Below are the code and all the weights of a small trained network. Each question names an input and a target symbol and asks about switching units off, where a switched-off unit gives its printed mean instead of its output.

import numpy as np


def w(rows, s, z=0):
    codes = np.array(rows[::2]) - 128.0
    scale = np.full(codes.shape[1], s)
    scale[-1] = z or s
    return codes * scale


def f(y):
    return y / 2 * (1 + np.tanh(0.7978845608 * (y + 0.044715 * y**3)))


def softmax(a):
    e = np.exp(a - a.max(-1, keepdims=True))
    return e / e.sum(-1, keepdims=True)


def log_softmax(a):
    a = a - a.max(-1, keepdims=True)
    return a - np.log(np.exp(a).sum(-1, keepdims=True))


def net(x, mask):
    ids = ['ΓΘΛΞΣΦαδημπτψω'.index(c) for c in x.split()]
    T = len(ids)
    res = E[ids] + P[:T]
    r = res
    for j in range(3):
        rows = slice(2 * j, 2 * j + 2)
        q, k, v = (r @ M[0][rows].T for M in (Q, K, V))
        z = softmax(np.where(np.tri(T) > 0, q @ k.T / 2**0.5, -1e9)) @ v
        o = O[0][rows]
        res = res + np.where(mask[j], z, o[:, -1]) @ o[:, :-1]
    y = f(res @ A[0][:, :-1].T + A[0][:, -1])
    res = res + np.where(mask[3:7], y, B[0][:, -1]) @ B[0][:, :-1]
    return log_softmax(res[-1] @ U[:, :-1].T + U[:, -1])


Q, K, V, O, A, B = {}, {}, {}, {}, {}, {}
E = w([
[134,103,136,105,91,154],'Γ',
[191,124,125,121,76,251],'Θ',
[123,218,168,108,120,171],'Λ',
[114,52,196,99,126,105],'Ξ',
[135,24,121,130,134,132],'Σ',
[160,68,205,161,126,141],'Φ',
[112,171,128,142,160,86],'α',
[169,124,139,53,152,143],'δ',
[117,153,151,174,128,118],'η',
[102,171,117,50,161,174],'μ',
[120,161,55,69,78,154],'π',
[64,121,175,97,125,149],'τ',
[121,128,159,126,103,68],'ψ',
[37,134,115,119,155,61],'ω',
],0.02)
P = w([
[143,23,19,95,106,120],'0',
[122,117,218,118,60,185],'1',
[59,188,179,105,145,34],'2',
[160,110,71,220,184,147],'3',
[62,149,158,127,45,156],'4',
[123,218,157,108,105,73],'5',
[125,104,115,244,189,110],'6',
[81,87,201,132,51,119],'7',
],0.011)
Q[0] = w([
[240,171,130,216,218,80],'H0',
[185,197,31,91,126,75],'H0',
[117,56,141,75,56,151],'H1',
[81,117,177,254,123,170],'H1',
[145,94,133,2,69,187],'H2',
[141,134,62,181,216,76],'H2',
],0.0081)
K[0] = w([
[148,240,188,245,102,143],'H0',
[130,228,175,161,121,130],'H0',
[145,5,80,136,202,97],'H1',
[216,139,153,54,255,241],'H1',
[161,151,100,111,156,123],'H2',
[105,218,196,162,207,166],'H2',
],0.0079)
V[0] = w([
[67,206,100,78,193,107],'H0',
[91,56,111,152,163,92],'H0',
[105,134,123,153,32,83],'H1',
[80,94,110,184,80,114],'H1',
[73,160,131,167,65,188],'H2',
[153,144,12,146,2,34],'H2',
],0.0088)
O[0] = w([
[65,101,254,59,238,51,255],'H0',
[139,154,240,162,128,47,158],'H0',
[122,131,127,215,131,75,102],'H1',
[64,135,193,193,123,83,103],'H1',
[33,186,190,138,182,221,118],'H2',
[95,62,130,204,212,59,142],'H2',
],0.0075,0.0054)
A[0] = w([
[124,254,49,100,152,66,29],'N0',
[57,156,187,71,129,113,2],'N1',
[187,132,117,148,133,110,23],'N2',
[150,134,152,215,104,73,108],'N3',
],0.0078,0.0041)
B[0] = w([
[118,2,246,222,148,102,162],'N0',
[127,179,187,222,87,229,254],'N1',
[63,50,187,135,92,135,115],'N2',
[107,235,33,138,120,160,153],'N3',
],0.0072,0.008)
U = w([
[70,139,20,158,196,110,181],'Γ',
[67,134,61,195,128,221,4],'Θ',
[122,252,50,199,174,129,81],'Λ',
[128,237,98,134,102,113,25],'Ξ',
[161,254,79,158,96,43,153],'Σ',
[84,176,78,151,60,139,88],'Φ',
[58,152,52,50,228,139,102],'α',
[193,145,120,70,115,58,219],'δ',
[97,90,105,178,121,148,115],'η',
[88,126,222,46,46,135,144],'μ',
[49,92,98,189,230,85,178],'π',
[141,176,143,204,82,168,115],'τ',
[152,189,132,170,167,49,115],'ψ',
[144,141,240,205,95,34,106],'ω',
],0.0061,0.0036)

Each question gives the input, a string of symbols that net reads in full, and the target symbol t.
The units are the heads (2 rows each of Q, K, V and O) and the neurons (one row each of A and B). Each row of codes is followed by its name. A weight is (code - 128) times the scale printed after its matrix; where a second scale follows, it is the last column's (O, A, B and U).
mask holds one flag per unit, heads first, then neurons. A switched-off unit (its flag False) gives its mean, the last column of its rows in O or B, instead of its output. The means were averaged over made-up inputs and are rounded, as every weight is.
A unit's drop is (log p(t) with every unit on - log p(t) with that unit switched off) / (log p(t) with every unit on - log p(t) with every unit switched off).
The circuit of an input: a set's keep is (log p(t) with only the set's units on - log p(t) with every unit switched off) / (log p(t) with every unit on - log p(t) with every unit switched off). Starting from all 7 units, units are removed one at a time, each time the one whose removal leaves the highest keep (on an exact tie, the one counted first), for as long as the keep stays at least 0.8.
circuit, biggest first: the units of the circuit, biggest drop first
most important unit: the unit with the biggest drop
top k neurons: the k neurons with the biggest drops, biggest first
which heads matter: for each layer, one digit per head in row order, 1 if its drop is at least 0.15 and else 0, layers parted by /
drop when u is switched off: that unit's drop, to one decimal
input π μ δ Φ τ, target π: which heads matter => 001
input ω Θ ω μ μ μ μ δ, target ω: which heads matter => 110
input μ Φ Φ, target μ: which heads matter => 011
input ω μ μ π μ μ Φ μ, target ω: circuit, biggest first => H0, H1
input π ω ω π, target π: circuit, biggest first => H2, H0
input π μ μ π ψ ψ π π, target π: which heads matter => 001
input μ π ω, target ω: circuit, biggest first => N1, N0
input α δ ω μ Θ π, target ω: most important unit => N0
input δ Θ δ, target δ: circuit, biggest first => H2, N1, H1
input μ α μ Θ μ μ μ, target α: circuit, biggest first => H0, H1
input μ μ μ τ, target μ: circuit, biggest first => H2, H0
input μ η Φ μ Θ μ ω η, target μ: circuit, biggest first => H1, H2
input δ μ δ δ, target δ: circuit, biggest first => H2, N1
input ω π μ μ Λ, target ω: circuit, biggest first => H0
input Σ ω μ ω μ μ ω π, target Σ: top 2 neurons => N3, N1
input ω μ μ τ, target μ: circuit, biggest first => H2, H0, H1
input μ μ Φ, target μ: circuit, biggest first => H2, H1
input μ μ ω, target ω: circuit, biggest first => N0, N1
input ω μ δ ω π μ ω Γ, target ω: drop when H2 is switched off => 0.1
input π π Φ, target π: drop when N2 is switched off => 0.0
input Φ π Σ Φ ω α, target ω: circuit, biggest first => N0
input μ μ μ, target μ: drop when H2 is switched off => 0.3
input π μ ω μ Γ, target π: drop when N1 is switched off => 0.1
